Below is a small trained network, with its code and all its weights. Each question gives an input and a class and asks what happens when units are switched off, that is, made to give their printed mean instead of their output.

import numpy as np


def w(rows, s, z=0):
    codes = np.array(rows[::2]) - 128.0
    scale = np.full(codes.shape[1], s)
    scale[-1] = z or s
    return codes * scale


def norm(h):
    return h / np.sqrt((h * h).mean(-1, keepdims=True) + 1e-5)


def f(y):
    return y / 2 * (1 + np.tanh(0.7978845608 * (y + 0.044715 * y**3)))


def log_softmax(a):
    a = a - a.max(-1, keepdims=True)
    return a - np.log(np.exp(a).sum(-1, keepdims=True))


def net(x, mask):
    res = np.array(x, float).reshape(1, 4) / 4 @ E
    u = 0
    for l in range(2):
        y = f(norm(res) @ A[l][:, :-1].T + A[l][:, -1])
        res = res + np.where(mask[u : u + 8], y, B[l][:, -1]) @ B[l][:, :-1]
        u += 8
    return log_softmax(norm(res)[-1] @ U[:, :-1].T + U[:, -1])


A, B = {}, {}
E = w([
[100,75,39,25,85,118,108,113,139,126],'x0',
[92,139,174,118,161,29,126,95,165,85],'x1',
[175,96,144,125,106,108,93,245,255,110],'x2',
[14,95,218,131,133,139,220,129,172,148],'x3',
],0.0088)
A[0] = w([
[124,145,154,158,79,149,157,168,145,191,117],'L0N0',
[129,111,91,114,199,176,124,72,28,141,56],'L0N1',
[189,114,83,130,135,46,56,201,104,113,131],'L0N2',
[121,135,135,133,132,68,76,153,234,110,21],'L0N3',
[152,78,45,1,60,122,91,140,154,119,80],'L0N4',
[134,81,108,116,96,137,86,160,92,106,78],'L0N5',
[123,127,130,78,115,31,173,145,212,40,7],'L0N6',
[84,112,185,101,151,130,180,95,97,163,1],'L0N7',
],0.0089,0.0065)
B[0] = w([
[112,81,142,160,96,130,82,167,90,84,171],'L0N0',
[111,162,176,25,59,131,77,106,174,79,214],'L0N1',
[158,59,138,190,182,194,179,169,99,106,236],'L0N2',
[120,196,172,1,150,89,129,72,67,51,184],'L0N3',
[135,168,36,100,90,32,174,133,189,157,253],'L0N4',
[140,138,122,160,111,93,139,89,173,198,146],'L0N5',
[24,150,162,109,190,90,126,140,162,30,186],'L0N6',
[131,68,102,100,169,133,155,138,147,227,161],'L0N7',
],0.0094,0.0068)
A[1] = w([
[131,208,171,74,157,58,110,114,189,84,42],'L1N0',
[102,85,131,153,160,128,183,89,2,187,93],'L1N1',
[159,184,95,82,87,178,122,32,18,139,62],'L1N2',
[112,232,116,113,119,116,128,46,52,155,68],'L1N3',
[61,52,173,107,86,165,170,170,104,185,173],'L1N4',
[127,89,134,101,188,117,149,203,220,32,91],'L1N5',
[192,104,205,171,158,123,74,186,104,171,123],'L1N6',
[24,47,167,107,176,163,117,82,73,144,3],'L1N7',
],0.0095,0.0055)
B[1] = w([
[63,185,175,80,60,141,110,46,115,91,217],'L1N0',
[64,142,82,58,158,32,106,68,254,148,179],'L1N1',
[36,142,151,86,60,122,69,128,201,66,233],'L1N2',
[81,138,211,136,63,72,163,171,122,52,195],'L1N3',
[246,179,127,186,169,213,144,115,64,102,233],'L1N4',
[51,166,182,93,8,111,45,74,140,81,254],'L1N5',
[115,134,151,161,107,183,78,164,33,41,196],'L1N6',
[148,38,88,150,231,166,233,102,159,227,188],'L1N7',
],0.0088,0.007)
U = w([
[124,82,137,149,252,143,189,95,132,232,67],'0',
[51,161,157,65,50,81,76,111,150,85,241],'1',
[163,101,3,104,81,95,101,181,167,217,6],'2',
[165,125,162,195,129,227,83,173,48,104,107],'3',
],0.016,0.0025)

Each question gives the input, the list of numbers given to net, and the class t.
The units are the neurons (one row each of A and B). Each row of codes is followed by its name. A weight is (code - 128) times the scale printed after its matrix; where a second scale follows, it is the last column's (A, B and U).
mask holds one flag per neuron, layer by layer. A switched-off neuron (its flag False) gives its mean, the last column of its row in B, instead of its output. The means were averaged over made-up inputs and are rounded, as every weight is.
A unit's drop is (log p(t) with every unit on - log p(t) with that unit switched off) / (log p(t) with every unit on - log p(t) with every unit switched off).
The circuit of an input: a set's keep is (log p(t) with only the set's units on - log p(t) with every unit switched off) / (log p(t) with every unit on - log p(t) with every unit switched off). Starting from the 12 units with the biggest drops (on a tie, the unit counted first), units are removed one at a time, each time the one whose removal leaves the highest keep (on an exact tie, the one counted first), for as long as the keep stays at least 0.8.
units of the circuit, in order: the units of the circuit, biggest drop first
top k neurons: the k neurons with the biggest drops, biggest first
k most important neurons of layer l: the k neurons of layer l with the biggest drops, biggest first
drop when u is switched off: that unit's drop, to one decimal
input [3,-7,6,7], class 3: units of the circuit, in order : [L1N4]
input [8,-4,-4,-7], class 2: top 3 neurons : [L0N4 L1N5 L0N3]
input [-6,-7,-2,-2], class 1: 3 most important neurons of layer 0 : [L0N2 L0N1 L0N7]
input [7,3,-3,-4], class 2: top 2 neurons : [L0N4 L0N3]
input [-7,1,4,6], class 3: top 2 neurons : [L0N4 L0N1]
input [5,-8,2,6], class 2: top 3 neurons : [L0N4 L0N2 L1N6]
input [6,-1,8,-6], class 2: top 2 neurons : [L0N4 L0N1]
input [0,-2,1,-8], class 3: top 2 neurons : [L0N2 L1N1]
input [-5,-1,-1,4], class 0: top 2 neurons : [L1N1 L1N7]
input [-8,-7,-4,-7], class 1: top 2 neurons : [L1N2 L1N4]
input [4,-5,-3,4], class 2: 3 most important neurons of layer 1 : [L1N5 L1N6 L1N0]
input [4,-2,5,-7], class 2: drop when L0N4 is switched off : 0.2
input [0,-6,-7,7], class 0: drop when L1N7 is switched off : 0.1
input [2,-4,7,-7], class 2: drop when L0N4 is switched off : 1.2
input [1,-7,-1,-6], class 2: most important neuron of layer 1 : [L1N5]
